Below are the code and all the weights of a small trained network. Each question names an input and a target symbol and asks about switching units off, where a switched-off unit gives its printed mean instead of its output.

import numpy as np


def w(rows, s, z=0):
    codes = np.array(rows[::2]) - 128.0
    scale = np.full(codes.shape[1], s)
    scale[-1] = z or s
    return codes * scale


def f(y):
    return y / 2 * (1 + np.tanh(0.7978845608 * (y + 0.044715 * y**3)))


def softmax(a):
    e = np.exp(a - a.max(-1, keepdims=True))
    return e / e.sum(-1, keepdims=True)


def log_softmax(a):
    a = a - a.max(-1, keepdims=True)
    return a - np.log(np.exp(a).sum(-1, keepdims=True))


def net(x, mask):
    ids = ['ΔΘΞΩαβεζηλμπτφψ'.index(c) for c in x.split()]
    T = len(ids)
    res = E[ids] + P[:T]
    u = 0
    for l in range(2):
        r = res
        for j in range(3):
            rows = slice(2 * j, 2 * j + 2)
            q, k, v = (r @ M[l][rows].T for M in (Q, K, V))
            z = softmax(np.where(np.tri(T) > 0, q @ k.T / 2**0.5, -1e9)) @ v
            o = O[l][rows]
            res = res + np.where(mask[u + j], z, o[:, -1]) @ o[:, :-1]
        u += 3
        y = f(res @ A[l][:, :-1].T + A[l][:, -1])
        res = res + np.where(mask[u : u + 4], y, B[l][:, -1]) @ B[l][:, :-1]
        u += 4
    return log_softmax(res[-1] @ U[:, :-1].T + U[:, -1])


Q, K, V, O, A, B = {}, {}, {}, {}, {}, {}
E = w([
[67,155,181],'Δ',
[106,186,86],'Θ',
[162,79,188],'Ξ',
[181,130,135],'Ω',
[128,133,25],'α',
[42,143,136],'β',
[177,139,67],'ε',
[155,108,131],'ζ',
[109,207,49],'η',
[81,184,9],'λ',
[74,174,70],'μ',
[36,142,65],'π',
[141,88,108],'τ',
[119,183,126],'φ',
[73,184,94],'ψ',
],0.014)
P = w([
[225,124,112],'0',
[57,20,150],'1',
[144,170,145],'2',
[21,14,149],'3',
[154,157,154],'4',
[7,14,127],'5',
],0.015)
Q[0] = w([
[148,247,211],'L0H1',
[153,255,250],'L0H1',
[195,65,104],'L0H2',
[78,228,245],'L0H2',
[236,237,194],'L0H3',
[68,147,49],'L0H3',
],0.0059)
K[0] = w([
[2,131,212],'L0H1',
[165,107,65],'L0H1',
[141,245,76],'L0H2',
[138,43,156],'L0H2',
[85,224,157],'L0H3',
[183,207,128],'L0H3',
],0.0079)
V[0] = w([
[77,63,82],'L0H1',
[121,128,120],'L0H1',
[163,127,141],'L0H2',
[132,80,133],'L0H2',
[52,71,248],'L0H3',
[194,70,119],'L0H3',
],0.011)
O[0] = w([
[2,192,75,135],'L0H1',
[87,129,142,130],'L0H1',
[60,161,150,120],'L0H2',
[68,102,125,149],'L0H2',
[57,170,116,3],'L0H3',
[104,97,175,214],'L0H3',
],0.0081,0.0053)
A[0] = w([
[120,84,116,139],'L0N1',
[180,252,253,254],'L0N2',
[40,85,152,89],'L0N3',
[141,206,179,33],'L0N4',
],0.0066,0.0045)
B[0] = w([
[10,153,183,191],'L0N1',
[133,128,222,208],'L0N2',
[214,101,66,252],'L0N3',
[154,142,143,106],'L0N4',
],0.012,0.0039)
Q[1] = w([
[99,180,120],'L1H1',
[105,79,98],'L1H1',
[93,9,103],'L1H2',
[75,38,121],'L1H2',
[107,2,93],'L1H3',
[169,61,102],'L1H3',
],0.007)
K[1] = w([
[231,40,154],'L1H1',
[254,158,104],'L1H1',
[125,87,187],'L1H2',
[149,25,19],'L1H2',
[186,95,139],'L1H3',
[194,112,110],'L1H3',
],0.0092)
V[1] = w([
[107,107,108],'L1H1',
[28,64,123],'L1H1',
[176,79,159],'L1H2',
[72,149,198],'L1H2',
[185,66,9],'L1H3',
[41,162,40],'L1H3',
],0.013)
O[1] = w([
[173,118,135,117],'L1H1',
[227,63,112,89],'L1H1',
[86,36,11,168],'L1H2',
[213,165,73,115],'L1H2',
[175,181,61,154],'L1H3',
[42,94,91,4],'L1H3',
],0.011,0.023)
A[1] = w([
[145,187,132,181],'L1N1',
[7,111,131,254],'L1N2',
[189,102,105,207],'L1N3',
[170,109,119,216],'L1N4',
],0.018,0.0075)
B[1] = w([
[253,77,108,194],'L1N1',
[196,44,113,189],'L1N2',
[33,192,121,254],'L1N3',
[11,228,210,226],'L1N4',
],0.0061,0.015)
U = w([
[130,90,200,122],'Δ',
[155,151,150,152],'Θ',
[63,114,192,84],'Ξ',
[114,168,181,31],'Ω',
[52,169,59,35],'α',
[93,88,148,229],'β',
[104,219,115,63],'ε',
[65,143,161,196],'ζ',
[179,167,126,94],'η',
[129,152,63,111],'λ',
[125,131,117,210],'μ',
[62,102,85,143],'π',
[1,122,114,189],'τ',
[156,142,179,88],'φ',
[143,119,149,254],'ψ',
],0.014,0.0061)

Each question gives the input, a string of symbols that net reads in full, and the target symbol t.
The units are the heads (2 rows each of Q, K, V and O) and the neurons (one row each of A and B). Each row of codes is followed by its name. A weight is (code - 128) times the scale printed after its matrix; where a second scale follows, it is the last column's (O, A, B and U).
mask holds one flag per unit, layer by layer, with each layer's heads first. A switched-off unit (its flag False) gives its mean, the last column of its rows in O or B, instead of its output. The means were averaged over made-up inputs and are rounded, as every weight is.
A unit's drop is (log p(t) with every unit on - log p(t) with that unit switched off) / (log p(t) with every unit on - log p(t) with every unit switched off).
The circuit of an input: a set's keep is (log p(t) with only the set's units on - log p(t) with every unit switched off) / (log p(t) with every unit on - log p(t) with every unit switched off). Starting from the 12 units with the biggest drops (on a tie, the unit counted first), units are removed one at a time, each time the one whose removal leaves the highest keep (on an exact tie, the one counted first), for as long as the keep stays at least 0.8.
units of the circuit, in order: the units of the circuit, biggest drop first
k most important neurons: the k neurons with the biggest drops, biggest first
top k neurons in layer l: the k neurons of layer l with the biggest drops, biggest first
input ε μ ε ε, target ε: units of the circuit, in order : (L1H3; L0H3; L1N3)
input β ε τ Δ, target β: units of the circuit, in order : (L1H3; L1N2)
input ε Ω α λ, target ε: 4 most important neurons : (L1N3; L1N4; L1N2; L0N3)
input π Ξ τ Ω, target π: units of the circuit, in order : (L1H3; L0H3; L1N2)
input Δ Θ φ Δ Θ Ξ, target Δ: top 3 neurons in layer 1 : (L1N3; L1N2; L1N4)
input η π ψ λ, target η: units of the circuit, in order : (L1H3; L0H3; L0H1)
input α Ξ λ Ξ, target α: units of the circuit, in order : (L1H3; L0H3)
input β τ Ξ η μ ε, target β: units of the circuit, in order : (L1H3; L1N2; L1N3)
input τ Ξ β, target β: units of the circuit, in order : (L1H3; L0H3; L1N2)
input η ε Δ ε τ Ω, target η: top neuron in layer 1 : (L1N1)
input Δ ζ ζ ζ Ω ζ, target Δ: units of the circuit, in order : (L1H3; L0N2; L1N3; L1N2)
input π β λ λ λ, target λ: 2 most important neurons : (L1N4; L0N2)
input μ π π, target π: units of the circuit, in order : (L1H3; L1N2)
input Δ ζ Ξ ζ μ ζ, target Δ: units of the circuit, in order : (L1H3; L1N3; L1N2)
input π Ξ α Δ τ λ, target π: units of the circuit, in order : (L1H3; L1N2)
input λ μ ε α, target λ: top 2 neurons in layer 1 : (L1N4; L1N3)
input η ε τ μ α τ, target η: most important neuron : (L0N1)
input ε ε τ, target τ: 4 most important neurons : (L0N3; L1N3; L1N1; L1N4)
input Θ μ β, target β: units of the circuit, in order : (L1H3; L1N2)
input Ξ μ π Ω, target Ξ: 3 most important neurons : (L0N3; L1N4; L1N3)
input α λ Δ Δ β λ, target α: top neuron in layer 0 : (L0N3)
input ε τ τ, target τ: 3 most important neurons : (L0N3; L0N1; L1N1)
input Δ μ λ τ μ Ω, target Δ: top 3 neurons in layer 0 : (L0N2; L0N3; L0N1)
input Ξ Θ η τ, target Ξ: 2 most important neurons : (L0N3; L1N1)
input α α λ ε, target α: 2 most important neurons : (L0N2; L1N3)
input ε τ Ξ, target Ξ: top 2 neurons in layer 0 : (L0N1; L0N2)
input Ξ λ β λ, target Ξ: top 2 neurons in layer 0 : (L0N3; L0N2)
input Ξ ε ε ζ Δ, target Δ: top 2 neurons in layer 1 : (L1N3; L1N4)
input Ω ψ ψ τ, target Ω: 2 most important neurons : (L0N2; L1N4)
input λ Ω ζ τ Ξ, target Ξ: 2 most important neurons : (L0N2; L0N1)
